Each row comes from the steps of one path. Every step used is in the known rows, and no mark comes twice. Write the path behind each row, first mark first.
Known rows
kipug-reredu-difi-gopen-mupup-bovik: [ 10   9   5 -33  23  -1  12  -4 -20  16 -17  -9  -1  36   0  -8  -7  16
  -3  -5 -18 -12  27 -15]
difi-gopen-mupup-bovik-kipug: [-29  20  11 -36  12  -3  17   6 -21  12 -10  -7 -10  11  16 -14   0   6
  13 -23  -8 -12 -54 -29]
mupup-bovik-kipug: [-41   5 -11 -13   3 -33   3   5  13 -11  -6   8  -6 -38  -3 -20  -2  11
  -5   9   6  -5 -20 -11]
luro-mupup-difi: [ -8   9  44 -16 -20  -9   8   6  39  10 -24  -3   5  10   0  23 -20   6
  26 -11  -6  15  -5   9]
reredu-difi: [ -9   4  17  -9   3   7  15  -3 -21   8 -10 -11   7   6  -3  -7  -3   1
 -17  -8  -8 -12  -3   3]
kipug-mibuta: [ -7  -6 -41  33  -2 -20  -2  -1 -21 -12  15   6   4 -20  -5  13   0   5
  -6   6   7   2  25   6]
kipug-mibuta-luro-mupup: [-15  19 -30  48 -18 -20 -20  -2  10 -15   9   4   1   3   4  34 -10  38
   5   9  -2  24  59  16]
kipug-mibuta-reredu-difi-gopen: [-18 -12 -21   1  19 -25  15  -9 -23  -9  -4   0  16  -6 -27   6   3   8
 -20   3 -13  -7  72  -7]
kipug-reredu-difi-gopen-mupup: [ 16   4   5 -30  16  10  15  -7 -24  18 -15 -12   2  50  -7  -1  -2   7
  -6  -9 -20 -12  29 -10]
luro-mupup-difi-gopen-reredu-kipug: [-29  11  39 -55  -9 -17  17   2  15  16 -27 -12   8  24  -5   2 -15 -22
  31 -20  -4 -16   0 -10]
luro-mupup-difi-gopen: [-17  14  53 -46 -13  -4  16   3  35  12 -29  -7   5  21  -1  21 -18   8
  27 -23 -13   6  -8  -2]
mibuta-kipug-reredu-gopen: [-12 -15 -33 -25   6 -35   6 -16   9 -24  -6   4  15   9 -42  -9  16 -12
 -32  12  -5  14  40   4]
difi-gopen-mupup-bovik: [-11  23  19 -32  19   5  12   7 -24  17  -9  -9 -10  18  26 -10  -5  13
  19 -25 -10 -11 -43 -28]
mibuta-luro-mupup-bovik-kipug: [-36  35   7  10 -17 -21 -20   1  48 -12 -11   2  -7   2   8  14 -14  49
  10  10  -8  25  30   6]
mupup-difi-gopen-reredu: [ -6  10  35 -84  15   5  29   7   1  18 -21  -6  10  16   0 -10  -4 -48
  19 -23  -7 -41 -14 -19]
luro-mupup-bovik-kipug-mibuta-reredu: [-51   1  -4  15  -7 -48  -1  -1  36 -16 -14   9   3 -21 -22  12 -15  28
   9  10  -6  25  37  -3]
reredu-gopen-mupup-bovik: [  4  23  13  -1   9   3  17   5 -32   9 -12 -12  -4   4  26 -15  -2  -9
 -10 -14   1   8 -68 -14]
gopen-difi: [  1   3  20 -17   7   5   7  -3  -5  13  -5  -2   1  12  24   0  -4 -21
  18 -19 -11 -19  11  -3]
luro-mupup-gopen: [ -9  21  47 -17 -24  -3  13   3  37   7 -21  -7   7  15  -9  15 -15  -4
  23  -9  -4  23  -6   3]
reredu-kipug-mibuta: [-23 -13 -60  30  -7 -51  -8  -3 -42  -8  15  -3   2 -34  -5 -12   9   0
 -11  18  26 -12  27   2]
mupup-bovik-kipug-reredu-gopen-difi: [-23   6 -10 -33  12 -33  11  -4   9  -7 -16   5  -3 -16  -3 -20  -1  -4
 -11   6  -4  -9   7 -14]
difi-gopen-reredu-kipug: [-29   6  -2 -61  18  -6  15  -5 -35   9  -5 -13   3  24  -9 -27   6 -43
  10 -16   0 -47   7 -29]
difi-gopen-mupup-bovik-kipug-reredu: [-17  14   0 -40  16  -6  14   2 -15  12 -12  -5  -9  21   7 -12  -1   9
  12 -15 -11 -10 -25 -28]
mibuta-bovik: [-21 -12 -26  -4  -6  -7   1  -9  -1 -12   8   6  -2  -9 -12 -16  -8   8
  -5  23   7   9  -2   1]
mupup-bovik-kipug-reredu-difi-gopen: [-37   6  -8 -45  15 -30  12  -2   5  -6 -17   2  -3 -13 -16 -21  -2  17
 -13   7  -8 -16  12 -17]

Which path is each row?
[-37  14 -36  10   2 -41 -12  -1 -20  -3   7  -3   3  -3   1 -13  -8 -20
  17  11  12 -23  50  -8]	gopen-reredu-kipug-mibuta-luro-mupup-bovik
[-13 -13 -23 -34   9 -33  10 -17   6 -17  -9   3  16  15 -30  -9  13 -23
 -23   2 -11   5  47   2]	mibuta-kipug-reredu-gopen-difi
[ 27  -3 -14 -16   8  -4   7 -10  -1  -5 -12  -3   3  26 -18  -1   5  -8
 -24  10  -6   8  34  -2]	kipug-reredu-gopen
[ -8  23  60 -29 -19  -1  17   1  34  15 -24  -7   8  23   7  16 -17 -17
  35 -22 -11  10   1   1]	luro-mupup-gopen-difi
[-50  18 -25   0 -24 -26   8  -1  14 -14   0   4   7  -3 -25   7   0 -23
   3   7   4   2  19   4]	bovik-kipug-mibuta-luro-mupup-gopen-reredu
[-45  18 -15   2 -27 -29   7  -2  19 -11  -4   4   6  -9 -10  13   0  -7
   4   1  -1   7  21   8]	bovik-kipug-mibuta-luro-mupup-gopen-difi
[-40 -22 -42 -20  -9 -20  12 -16   0 -15  -1   6   1  -3 -41 -24  -2   2
 -25  32   2   4  15   2]	mibuta-bovik-kipug-reredu-difi
[-47 -17 -36 -44  -3 -16  18 -18  -4 -14  -4   3   0   6 -42 -25  -1   5
 -24  23  -4  -4  13  -7]	mibuta-bovik-kipug-reredu-difi-gopen
[-37  19  24 -40  12   4  29   1 -37  17 -18 -16  -1  13   7 -19  -3   5
  -8 -26 -14 -22 -47 -20]	reredu-difi-gopen-mupup-bovik-kipug
[-35 -15 -60   0   4 -33   2  -7 -47  -6  18  -1   6  -9 -17 -32   1 -51
   2  18  21 -32  28  -9]	gopen-reredu-kipug-mibuta-bovik
[-12  -8 -19  12  19 -18  17  -5 -37   3  -3  -4  13   5 -15   5   3   5
 -12  -4 -14  -3  48 -10]	kipug-mibuta-reredu-difi-gopen-mupup
[-26   7 -39  26 -20 -55 -16   0  -9  -5   3  -5   3 -23   5   5  -1  20
   2  18  19   1  46  12]	reredu-kipug-mibuta-luro-mupup-difi
[-33  29 -14 -15   9 -11   6   5 -23   3  -1  -4 -10   6  21  -3   0  22
   9 -14  -7  -7 -21 -22]	difi-gopen-mupup-bovik-kipug-mibuta-luro
[-35   7   6  -3 -11 -32  -4  -2  43  -8 -18   6  -4   0 -15   9 -17  30
  14   8  -7  23  21  -1]	luro-mupup-bovik-kipug-reredu
[ 19   8  24  -4  -4   7  16  15 -15  30 -11  -7   0  12  31   0  -5 -19
  23 -16   0  -1 -60  -3]	gopen-mupup-difi
[  9  19  44 -49  -2   2  25   4  10  18 -16  -5  10   4  15  -9  -2 -43
  20 -18  -3 -17  -9  -8]	mupup-gopen-difi
[-24 -16 -62  29  -7 -26  -1  -8 -22 -21  22  11   2 -28 -14   0  -6  11
 -10  23  13  10  23   6]	kipug-mibuta-bovik
[ -5 -13 -33  21  13 -30  10  -9 -16 -18  -1   3  14 -16 -26   6   8  -5
 -29  13  -2  12  57  -3]	kipug-mibuta-reredu-gopen
[ -5  32  29  -2 -20  -6 -13   4  50   3 -17  -3   1  19  14  27 -15  33
  19   1 -10  21  31  15]	mibuta-luro-mupup-difi
[ -2   9  35 -69   6  -2  24   7   9  13 -22  -5   6   2   5  -1  -3 -12
  11 -19  -6 -22 -18 -12]	mupup-difi-gopen
[-43 -11 -48  16 -15 -31   8  -2 -11 -18   9   8   2 -28 -26   2   9  -9
 -16  10   9   0  -1   4]	bovik-kipug-mibuta
[-30  -4 -13 -67   8 -28  25   0 -23   6  -7  -4  10  -9  -8 -24  -3 -43
  10  -2  10 -42   1 -16]	mupup-difi-gopen-reredu-kipug-mibuta-bovik
[-17  -8 -26 -23  -6 -17  15 -11   4 -13 -12   1   2   8 -36 -10  13 -18
 -31  13  -1   4   6  -3]	bovik-kipug-reredu-gopen
